In the rows, 128 means zero.
Each name stands for a flat space through zero: a line, a plane or more. A row that begins with a name and a colon came from that space; any other row is followed by the name of the space it lies nearest, among the names in its block.
gtsd: [123 114 112 138 150 134 153 132 157 115 116 124 136 135 146  99 142 125
 148 147 140 115 132 140 122  75 156 121 148 128  94 108 141 110 137 126
  88 141 123 112 113 152 109 156 135 158 110 143 114 106 105  91 139 111
 130 100 112 143 149 144 107 128 134 129 132 136 151 145 131 132 149 130
 120 119 144 133 110 138 118 146 157  71 135 113 148 134  98 131 109  97
 127  94 138 129 128 145 132 149 169 146  84 137 105 103 189 152 132 140
 128 128 107 119 111 144 173 128  99 113 131 143 117 166 138 137 139]
gpsb: [139 158 115 127 129 139  99 102 134  98 107  93 158 133 119 107 141 131
 138  95  78 132 110 127 132 161 129 132 115 145 127 103 138 139 115 164
 116 141 129 176 161 123 145  98 154 133 122 132 142 105 132 122 145 118
  94 117 120 146 106 182 174 154 103 163 122 139 139 115 138 129 151 125
 128 168 136 146 107 156 152 136 127  92 126 136 133  91 131 113 142 139
 123 150 124 146 118 149 151 118 153 149 159 141 168 148 101 101 125 115
 141 147 131 147 115 112 149 134 149 122 144 113 111 151 126 136 131]
hzpj: [105 104  87 138 128 136 153 146 141 109 106 136 126 118 134 172 151  85
 138 143 100 137 147 135 138 123 118 139 114  85 106 132 135 119 122 112
 123 115 150 113 123 162  95 120 176 126 117 116 134 106 133 128 117 164
 141 156 101 141 108 141  91 136 144 117 145 112 116 128 130 143  77 142
 108 104 121 147 126 105 121 105 115 119 149 130 101 144  92 148 139  69
 149 145 143 149 131  80 101 107 119 141 138 130  70 134 143 130 123 101
 139 129  97 153 114 132 144 141 129 125 115  98 144 154 134 103 167]
fqzg: [119 131 120 154 127  98 126 105 139 128 110 151 137 167 133 122 111 132
 136 119 146 115 122 131 103 100  87 142 129 106 129 120 148 153 142 135
  99 114 111 141 102 138 105 102 121 148 103 148 122 116 107 132 134 113
 113 145 127 122 121 132 130 132 113 109 130 119 122 108 126 124 127 115
 108 127 123 125 116 127 100 100 114 108 110 125 149 137 135 129 140 119
 104 131 124 115 137 147 136 158 110 121 132 163 125 120 114 123 120 137
 132 137 143 126 112 116  88 134 154 104 105 122 108 115 155 143 136]
tgft: [110 140 145 105 102 162 152 130 154  92 140 115 156  96 107 100 126 146
 146 151 146  96 140 146 158 149  88 110 101 131 110 138 149 167 138 132
 139 134 132 113 130 125  91 123 157 131 134 155 139 108 133 148 101 162
 121 144 116 123 176 162  95 122 112 158 125 112 110 122 121 159 121 115
 115 132 139 119 117 140 142 161  86 102 115 160 121 134 165 125 106 129
 120 156 115 142 124 132 115 151 117 132 156 137 146 166 124 111 118 114
 132 132 153 133 115 126 120 133 107 126 143 113 132 112 162 132 142]
[121 139 110 132 104 143 176 154 107 135 113 158 161 110 125  99 101 139
 134 147 167 132 122 111 124 109 128 136  99 128  81 107 104 118 123 150
 107 135 111  96 148 153 116 144 151 135 126 114 109 119 111 137 163 132
 131 164  82 132 166 168  66 113 147 133 114 137 151 157 138 175 164 152
  76 150 132 142 123 121 108 205 114  78 129  73 119 104 105 139 137 131
 102 125 170 120 109 157 131 166 140 139  69 153 142 117 169  99 129 117
 138 134 111 122 119 127 181 131 128 123 128 114 129  99 133 109 118]
gtsd
gpsb: [135 152 123 135 118 121 123 107 133 120 137 156 114 117 138 133 143 135
 121 121 130 115 159 154 147 109 137 143 126 142 139 134 102 107 130 140
 102 111  98 134 168 152 137 122 120 114 108 108 142 132 111 101 131  95
 146 151 102 149 128 117 117 142 130 153 134 121 108 128 147 137 114 143
 111 156 119 148 136 132 140 122 131 111 114 134 124 127 137 104 118 112
 165 120 126 138 141 122 143  93 148 133 111 139 135 114  95 111 147 141
  99 139 108 132 123 133 106 126 143 169 154 121  94 154 129 120 150]
jbzp: [121 136  73 147 106 134 149 118 120 135 109 145 136 125 118  93 121 104
 127 141 145 136 170 107 152 107  97 153 146  99 129 122 141 144 152 149
 130 131 132  95 154 125 177 119 143  86 159 121 165 120 101 140 140 145
 125 120 124 164 149 107 102  87  90 111 131 153  62 109 117 142 114  90
 150 129 177 124 141 153 106 111 134 109 138 169  93  95 119 152 129 140
 125 116 115 144 122 124 124 112  86  78 115 119  93  73 122 114 107 141
 162 129 112 102 128 131 147 107 123 123 136 119 104 167 106  83 119]
gtsd: [135 118  96 118 116  94 135  76 115 133 140 102  97 101  99 133 133 125
 139 132 135 136  95 122 132 151  89 118 143 146 110 103 102 106 135 156
 154 137 138 138 115 105 122 121 131 151 137 119 148 120 160 135 134 126
 145 144 134 108 107  95 162 110 120 133 117 119 133 143 109 168 111 156
 155 142 137 100 123 129 119 128 132 147 123 110 139 113 148 147 146 104
 108 121 137  87 122 169 136 106  99 139 117 131 113 131 126 121 131 112
  93 162 157 139 130 102 101 117 142 132 119 135 124 131 138 121 120]
[157 138 172 110 144 140 137 124 131 116 154 125 140 135 152  85 137  64
 145  90 140 143 165 133 124 134 129  98 126 156 140 153 165 156 136 105
 107 165 122 196 134 149 119 134 114  96 139 170 110 128 109 152 104 115
  73 153  69 156 154 134  86 133 138 111 108 166 113  98 192 125 139 157
 129  89 126 102 152 147 118 112 154 132 180 160 111 148 128 112 155 115
 134  67 147 125 133  74 128 156 131 119 134 124 122 109 160 163 157 120
 138 100 156 110 131 126 143  87 109 117 105 125 157 122  89 101 125]
gtsd
[119 119 129 125 160 119 134 105 122 141 123 127 107 148 131 128 118 125
 124 114 110 160 138 131 115 122 124 122 125 109 117 125 126 151 115 118
  87 136 147 120 137 134 113 120 153 132 116 104 151 126 149 109  88 160
 130 103 112 149 122 162 131 137 182 128 136 128 114 165 147 156  96 139
 163 100 132 120 108 128 141  96 157 116 146 166 128  99 116 146 125 131
 120 133 157 140 153 124 103  86 120 139 131 102 154 131  91 138 130 108
 120 163 125 157 154 143 144 172 120 141 142 137 165 113 127 128 113]
hzpj
[169 118 139 105 163 119 123 135 121  91 126 128 149 114 124 112 107 111
 155 149 139 161 146 146 123 167 148  99 121 127 127 129 125 156 101 168
 116 138 125 148 119 119 128 125 136 134  97 158 138 124 113 120 148 130
 100 114 171 153 109 146 116 138 153 132 130 118 148 172 148 126 150  97
 157 118 135 133 130 132 133 113 121 121 120 112 139 147 123 146 132 128
 133 115 138 132 113 131 135 120 134 105 127 120 135 164 147 128 130 137
 116 105 153 122 137 127 109 117 131 126 100 123 114 119 140 138 152]
tgft
[132 142 149 124 121 117 146  88 153 104 123 170 119 127 135 130 135 129
  89 131 123 139 146 144 142 117 127 110 128 115 135 105 114 132 114 125
 107 116  97 119 186 153 121 171 111 131  97 153 135 133 103 138 105 125
 135 108 162 157 118 141 147 143 132 173  86 168  73 119 123  99 122 124
 104  97 141 128 131 152 177 113 107 122 108  94 144 106 119 134 145  96
 132 126 132 148 129 109 117 130 127 123 143 153 114 131 114 140 106 147
 162 156  83 104 118 104  82 125 143 139 130 111 112 151 131  93 141]
gpsb
pprh: [133 135 127 135 133 155 132 125 133  81 138 158 132 145 132 137 102 128
 132 140 157 106 125 144 124 143 111 114 131 155 107 136 114 145 116 143
 144 141  79 114 136 130 138 105 117 157 130 110 100 121 119 158 152 138
 163 105 133 139 118 141 147 141 114 114 156 134 140 121 114  97 129 150
 123 116 137 123 133 116 148 111 159 142 117 116 155 122 111 136 104 131
 163  93 101 139 133 126 125 123 134 148 141 114 120 117 113 125 118 136
 158 134 140 137 108 136 130 110 128 129 135 159 165 114 132 150 156]
[116 162 141 162 149 129 153 160 147 112 108 127 158 122 147 124 136 130
 112 125 138 153 147 141 124 113 151 150 131 173 179 158 131 117 149  99
 131 137 103 137 161 148 193 123 158 128 127 117 138 184 126  66 120 129
 108 161 151 148 130 120 166 111 119 123 160  97 143 127 122 111 135 163
 116  88  78  85 198  96 129 166 155 165  99  92 127 131 186 147 165 126
 128  96 133 127 165 108 105  96 123  88  90 112 116 114  82 165 124 125
  91 134 133 124 145 120  94 128 127 115 128 127 138 129 152 131 116]
jbzp
[151 140 102 152 140 111 116 108 117 104 121 120  81 155 132 114 156 115
 131 120 117 128 128  97 111  66 155 130 111 128 131 107 123 141 134 126
 103 112 120 125 106 115 109 106 131 118 143 102 125 156 151 101  79 139
 125  98 118 154 119 120 179 113 114 140 117 144 133 183 138 124 110 117
 154 138 138 118 110 151 116 119 128 113 122 117 154 135 121 102 132 133
 128 119 117  84 127 139 137 130 138 142 114 116 139 154 103 149 178 120
 103 133 122  96 155 143 150 174 134 158 132 105 152 132 146 141 139]
hzpj
[ 94 131 114 111 135 141 154 100 118 117 131 112 143 122 141 157 132 117
 138 117 141 140 147 156 144 140  89 132 129 143 114 158 116 102 119 160
 159 110 116 118 129 129 130 137 149 141 146 126 146 113 116 150 145 113
 153 137 133 113 134 137 102 157 136 136 122 102 121 104 100 151  84 131
 120 129 109 151 111 105 117 118 105 118 146 113 121 126 129 145 181 106
 146 143 105 151 132 107 118 105 111 117 147 133 108 121 136 132  92 110
 166 122 122 157 131  95 127 101 121 113 123 140 137 139 125 110 159]
hzpj
pprh: [142 119 115 145 140 135 125 138 114 130 129 105 121 132 119 133 108 127
 109 141 150 109 140 146 143 123 149 110 153 115 147 145 127 131 143 144
 110 108 118 149 132 125 124 129 132 143 138 141 126  98 123 130 153 136
 147 107 112 139 128 137 120 149  92 120 150 141 153 118  97 130 147 134
 120 124 120  87 148 121 143 165 135 120 120 147 150 133 117 121 140 119
 118 134 119 147 124 124 127 170 117 137 154 123 112 152 134 110 123 124
 134 167 148 137 116 138 118 112 146 137 152 155 132 140 122 127 116]
tgft: [ 98 115 139 125 128 133 146 158 141 119 137 143 174 105 122 141 164 148
 145 124 165 103 149  95 130 136 124 118 131  87 105 135 144 134  99 133
 161 126 139  95 147 153 139 111 129 136 153 109 110 166  89 123 125 117
 115 110 126 148 100 145 147 113 112 148 100 152 115 133 143 106 144 121
 122 139 136 122 139 148  81 101 138 117 162 129 164 147 156  76 138 160
 143 141 101  95 110 102 119 129 130 123 177 120 157  86 128 126 139  75
 161 126 130 135  90 125  88 159 116 124 100 175 177 137 150 155 118]
[147 131 129 143  98 139 114 101 132 148  94 153 119 150 133 144 124 132
 106 147 131 120 118 137 159 127 143 150  85 149 136 133 125 102 154 106
 126 124  85 111 108 139 119 144 132 159 156 140 158 140 144 117 114 118
 113 157  90  99 141 140  87 145 127 141 123 144 110 141  77 163 143 149
 119 133 131 105 130 114 157 180 120 142 119 105 102 123  93 176 152 107
 125 160 123 146 130 150 122 152 130 133 115 146 122 163 115 109 120 122
 102 145 155 125 155 143 131 105 165 137 157 108 126 105 107 125 137]
tgft
[107 128 128 113 139 139 130 122 133 106 150 117 130 131 133 140 120 125
  98 119 138 130 128 156 136 125 105 105 130 167 157 142 139 153 140 110
 105 117 123 108 138 147 127 139 127 116 131 137 134 146 112 140 124 122
 139 123 134 138 143 128 102 119 103 109 117 116 126 130 131 117 127 120
 128 110 114 131 133 163 124 123 129 125 145 129 123 142 132 160 146 122
 108 128 115 148 133 130 130 132 115 147 131 140 112 138 135 105 134 147
 133 139 107 132 142 155 109 117 130 137 131 138 142 100 131 118 117]
gpsb
jbzp: [152 109 152 132 126 118 158 139 141 130 132 152 128 152 137 138 112 144
 169 135 157 101 131 143 119 152 121  85 144 131 122 125 112 152 130 162
 143  76 108 138 142 131 136 108 120 143 138 151 117 123 143 104 128 119
 140 137 129 110  99 121 144  77 129 130 134 133 173 106 135 136 121 151
 127 105 124 124 117 122 103 147 118 163 154 103 134 116 125  91 170 129
 128 135 128 143 126 133 128 133 119 146 127 110 122 149 103 131 150 140
 131 123 129 152 117 134  93  96 140 139 142 121 150 144 144 143 121]
[112 133 163 129 133 159 112 109 132 122 103 123 118 113 125 127 128 124
 155 118  83 122 153 101 123 131 142 172 104 140 108 110 125 135 153 122
 137 149 147 126 131 108 135 147 153 105 151 127 177 106 139 124 129 101
 109 113 119 126 141 141 131 138 147 124 113 144 141 110 128 116 127 133
 122 123 130 135 130 117 126 103 107 126 117 107 119 110 121  88 121 124
 149 161 105 151 143 146 142 139 129 128 127 132 154 136 121  89 148 101
 118 133 136 140 138 131 167  85 173 140 141 121 142 137 132 127 122]
gpsb
[137 142 101  94 114 112 133 127 110 172 149 114 121  68  98  93 129 100
 136 132 127 156 125 128 142  51  94 154 116 111 116 128 134 126 112 139
 110 171 113 130  77 105 115 171 115 144 112 113 159 143 154 159 149 116
 101 140 121 114 169 135 124 153 126 136 111 116  84 154 137 139 132 105
 155 171 176 140 107 140 131 149 135  84 133 154 110 141  98 141 122 117
 158 115 130  92 126 122 139 128 131 148 106 142 120 115 155 111 141 116
 134 133  63 164 128 107 121 158 163 109 115 115  81  84 128 142 126]
jbzp
[150 148 100 151 115 146 132  91  86 150  82 173 123 148 161 124 123  96
 137 135 176 120 149 121 132 132 111 157 140 114 132 120 121 127 112 132
 146 159 127 115 149 112 158 136 123 123 131 103 150 142 148 159 154 141
 146  92 104 151 177  89  84 166 104 143 144 135 105 115 122 111 131 121
 108 123 143 118 130 133  96 107 124 120 133 134 111 102 149 128 138 142
 109 132 141  98 137 131 131  79 117  73 138 142 117 144 147  90 111 106
 113 154 114  91 117 115 142 133 114 130 130 122 126 152 127 116 106]
jbzp
[126 141 127 146 132 141 167 134 166  99  94 176 154 109 144 110 145 136
 138 140 159 133 125 121 147 159 128 135 134 122 132 143 139 137 141 123
 166 141 122  97 163 106 157 131 145 117 108 135 160 118 118 139 138 139
 107 112 141 132 156 122 132 105 111 112 150 151 140 110 108 136 183 121
 121 115 110  95 173 135 110 115 128 124 136 125  78 124 142 159 130 121
 133 107 133 111 158 134 114 102 133 108 101 129  98 123  97 102 116 132
 145 145 145 118 109 126 140 125 117 120 136 110 120 175 157 137 127]
jbzp
[124 141 150 161 126 105 123 143 128 152 119 147 161 120 127 106  61 176
 126 125 147 130 120 138 165 106  99 106 102 134 100 164 152 109 102 119
 130  76 124 133 114 133 107 120 148 160 139 141 152 158 156  93 111 128
 136 134 108 140 126 141 139 131 108 153 144 147  86 104 143 157 141 117
 122 161 149 121 161 141 149 133 132 117 113 126 132 170 120 158 128  88
 106 169  89 137 121 157  88 147 139 125 186 131 139 120 110 119 122 124
 123 131 150 111  89 112  79 128  93 117 145 120 133 127 139 108 113]
tgft
[136 126 135 122 131 170 112 146 127 135 120 162 143 150 157  72 126 129
 142 153  95 153 143 118 126 109 135 123 103 130 125 151 134 115 111 113
 123 113 133 103 140 155 127 147 129 117 154 138 155 154 130 121 162 135
 151  92 113 161 140 133 109 136 138 137 103 113 119 172 114 110 148 134
  91 135  98 120 136 143 160 128 101 100 111 124 117  83  94 145 145 134
 164 118 141 131 145 104 101 173 143 124 122 192 129 123 143 180 133 150
 134 158 125 118 140 144 130 151 120 136 155 158 137 143 131 140 142]
gtsd
[151 126 114 124 102 110 125 125 131 173 126 153 102 175 133 141  69 135
  92 120  85 140 129 139 126 162 142 145 163 169 113 125  94  64 153 134
  94 126 154 146 113 142 104 167 122 129  87 150 110 132 128 131 143 119
 154 138 141 124 108 126 135 130 143 131 137 106 131 117 120 126 114 142
 156 124 111 140 143 122 121 142 122 128 149 136 145 144 132 136 120 106
  97 132 152 159 117 129 156 127 141  87  86 132  89 131 141 140 137 135
 102 124 111 109 154 126 122 108 144 130 124 110  88 136 124 121 115]
tgft
[113 139  99 103 145 135 166 154 160 139  74 110  85 108 136 103 134 118
 153 113 107 116 110 142 104 154 121 132 147 136 154 115 140 128 147 100
 109 104 134 115 129 107 131 135 137 140 167 150 110 148 116 143 125 111
 109 137 154 127 122 124 155 106 135 124 130 130 178 110 152 122 128 145
 132 130 110 136 140 128 152 127 126 120 155 117 132 137 109 159 147 137
 106 131 143 123 164 140 141 111 124 146 129 118  91 101 118 145 115 109
 142 142 142 128  84 130 108 152 138 128 155 139 155 168 158 129 113]
jbzp
[120 133 165 126 176 140 142 146 130 124 160 153 151 167 128 148  85 142
 126 118 156 117 149 171 106 121 109 126 141 139 103 141 108 135  99 163
 127 137 114 134 164 102 149 103 161 131 116 136 101 145 119 160 138 123
 167 101 102 181 106 139  98 154 114 153 170 125 137 107 108 123 150 109
  99 102 107 135 122 107 143 144 177 103  92 128 158  92 119 150 111 115
 138 140 133 126 126 137 120 167 149 168 139 136 118 123 136 111 126 171
 159 113 149 144 113 137 112 121 115 158 130 173 174 141 144 121 115]
pprh
[130 147 124 173 134 124 123 143 118 116 115 118 156 127 122 127 120 125
  82 136 108 188 166 104 179  90  96 121 125 153 114 171 162 116 129 116
 112 165  87 125 140 113 215 162 117 112 118 117 135 163  95 147 174 144
  56 142 158 126 175 115 172 145 116 137 144 121 100  93 106 182 155 102
 137 114 120 102 167 108 166 159 193 129 113 119  91 133 157 161 101 153
 139  82 142 107 179 106 147  90  87 114 110 156 126 119  92  97 102 153
 134 137 121  83 174 104 125 134 126  94 141 101 151 131 132 141 122]
jbzp
[137 163 112 135 123 133 138 157 160 143 146 135 128 105 141 145 136 107
 104 130 137 157 125 182 140 104 109 148  89 150 136 146 134 114 113 119
 123 156 151 130  88 104 128 169 147 146 113 130 165 124 106 131 148 118
 116 137 173 108 143 163 170 143 147 157 130 129 125 161 127 127 164 123
 112 159 116 110 145 131 102 140 127 118 116 154 132 141 126 181 157 125
 127  93 124 125 152 129 152 135 168 126 138 135 119 119 169 119 138 134
 136 148  95 107 138 121 140 160 134 124 144 137 122  85 163 149 160]
jbzp
fqzg: [124 162 130 109 121 152 154 136 146 145 124 139 125 125 142 165 151 134
 148  82 129 164 133 120 155 118 116  52 128 140 149 117 120 132 112 119
 131 139 145 111 158 148  92 123 155 155  87  90 145  83 137 107  93 118
  97 140  98 139 140  98 117 104 114 167 121 133  97  78 150  52  98 174
 108 156 117 123 114  99 126 148 138 116 141 113 154 105 129 141 151 151
 128 155 108 115 132 116 155 126  96 122 112 100 121 120  96 177 116 143
 146 156 170 108 108 105 139 130 147 144 113 106 111 185 111 115  93]
[111 152 129 170 120 105 148  97  87 115 130 136 121 131 154 150 124 149
 106 113 128 128 132 102 142 146 128 143 119 142 109 120 124 127  95  95
 154 109 120 119 146 146 142 147 134 113 122 140 140 154 113 129  93 116
 130 122 130 134 130 115 115 149 116 138 122 127 102 121 128 123 147 132
 163 114 141 154 133 128 114 120 113 138 124 146 111 136 119 139 153 156
 120 136 127 151 156 125 151 154 122 150  86 123 102 134 126 127 141 162
 115 102 146 161 133 128 110 163 133 161 140 127 115 109 126 141 119]
pprh
[108 114 105 133 129 149 129 127 120 133 149 142  93 142 143 135 143 116
 145 116 115 150 104 128 126 144  75 153 112 130 122 136 116 137 131 117
 126 117 138  91 129 133  97 146 173 105  89 149 141  94 129 118 139 135
 160 111 117 171 113 151  96 110 127 148 128 120 133 117 128 185  85 116
 112 136 123 143 121 121 128 127 154 134 144 125 126  93 146 160 129 106
 128 121 147 133 146  91 117 133 138 125 141 104 102 130 150 151 114 100
 126 157 103 141 125 133 113 122 122 138 144 156 100 132 123 117 160]
hzpj
[106 117 164 124 139 167 121  97 110  98 109 131 129 125 141 127 141 129
 128  99 113 129 150  88 136 107 132 169 154 103 147 148 107 152 133 139
 113 128 111 140 148 163 162  95 129 116 153 101 124 129 133 117 142 142
 140 136 145 175 118  99 138  91 136 137  93 153 157 104 111  90  93 113
 117 117 121 158 141 130 104  40 167 128 160 125 153 134 139  70 123 125
 145 134  92  81 133 122  89 101 124 129 130 127 158  87 143 124 162 120
 143 119  81 149 105 140 140 198 150 106  92 180 129 143 139 124 104]
tgft
[135 134 171 122 111 162 153 141 140 126 127 141 139 111 170 129 157 144
 132 111 154 142 138 155 131 107 152 104 135 162 147 137 128 130 138 125
 113 134 133 109 167 152 166 130 137 128 123 119 145 132 133 100 140 151
 110 112 151 120 154 121 138 102 126 120 112 121 172 121 125 141 155 150
  86 117 111 116 142 115 156 118 116 108  93 134 100 142 148 154 139 123
 124 120 175  97 155 109 147 109 141 100 137 129 114 133 157 146 115  91
 125 146 132 118 113 128 132 152 120 133 124  94 119 126 145 137 135]
jbzp
[105 127 139 147 173 132 161 152 123 145 141 103 134  96 105 192 189  99
 104 134 113 101  78 108 140 147 131 120 147  88 117 136 161 129 142 150
 152 101 169 101 107  91  63 137 149 148 145 163 121  88 148 114 136 148
 125 113 164 115 149 147 106 122 144  49 149 115 173 100  95 114 160 142
 156 176 103 124 128  96 115 140 138 139 116 118 211 128 134 132 138 167
 117 142 146 114 117 157 104 181 162 120 162  99 164  91 198 136 158  69
 141  91 207 141 115  68 221 152 114 143 107 126  92 164 181 150  94]
gpsb
[138 134 164 113 156 111 145 137 148 110 145 140 111 137 145 112 173 110
 168 142 168 119 167 144 124  73 160  95 131 106  97 139 133 163 108  93
 139 134 136 144 122 124 134 160 131 123 119 135 124 125 120 146  98 145
 101 107 127 115  95 127 111 120 151  89 103 127 142 128 143 136 163 151
  73 111 126 134 109 133 134  84 139  90 170 159 126 158 124 122 126  97
 147  78 127 118 136 152 112 151 127 127  87 123 114 103 175 149 150 140
 105  78 167 127 143 135 181 137 114  87 113 135 140 154 140 113  80]
gtsd
[126 138 126 137 122 137 117 123  98 125 135 122 155 147 112 101 150 102
 144 126 123 116 117 112 140  95 136 164 137 138 152 108 117 156 128 113
 148 132 127 102 111 147 104 133 123  98 125 143 140 114 115 127 117 148
 134 125 124 134 148 105 119 111 131 130 118 149 125 136 111 129 134 135
 143 155 129 105 147 125 120 119 142 144 108 123 138 100 129 128 105 155
 134 132 133 111 114 115 134 163 114 106 132 110 121 136 129 151 138 144
  82 128 108 107 128 153 121 135 137 132 153 109 113 123  83 125 137]
hzpj
[110  99 151 136 128 150 114  91 125 143 131 127  81 140 124 169 131 137
 139 103 129 117 145 160 120 156 166  90 142 131 131 118 122  87 136 136
 103 105 133 142 157 145  85 102 104 150 142 133  71 143 154 107  86 126
 163 113 128 113 104 165 139 126 196 119 125 127 175 125  96 118 129 146
 104 124 128 150  91 137 150 139  91 149 140 109 152 144 114  94 140 110
 122 156 126 168 126 150 161 149 137 119 150 114 112 182 108 161 134 116
 111 123 156 122 134 105 107 115 127 127 148 142 147 139 125 134 104]
jbzp
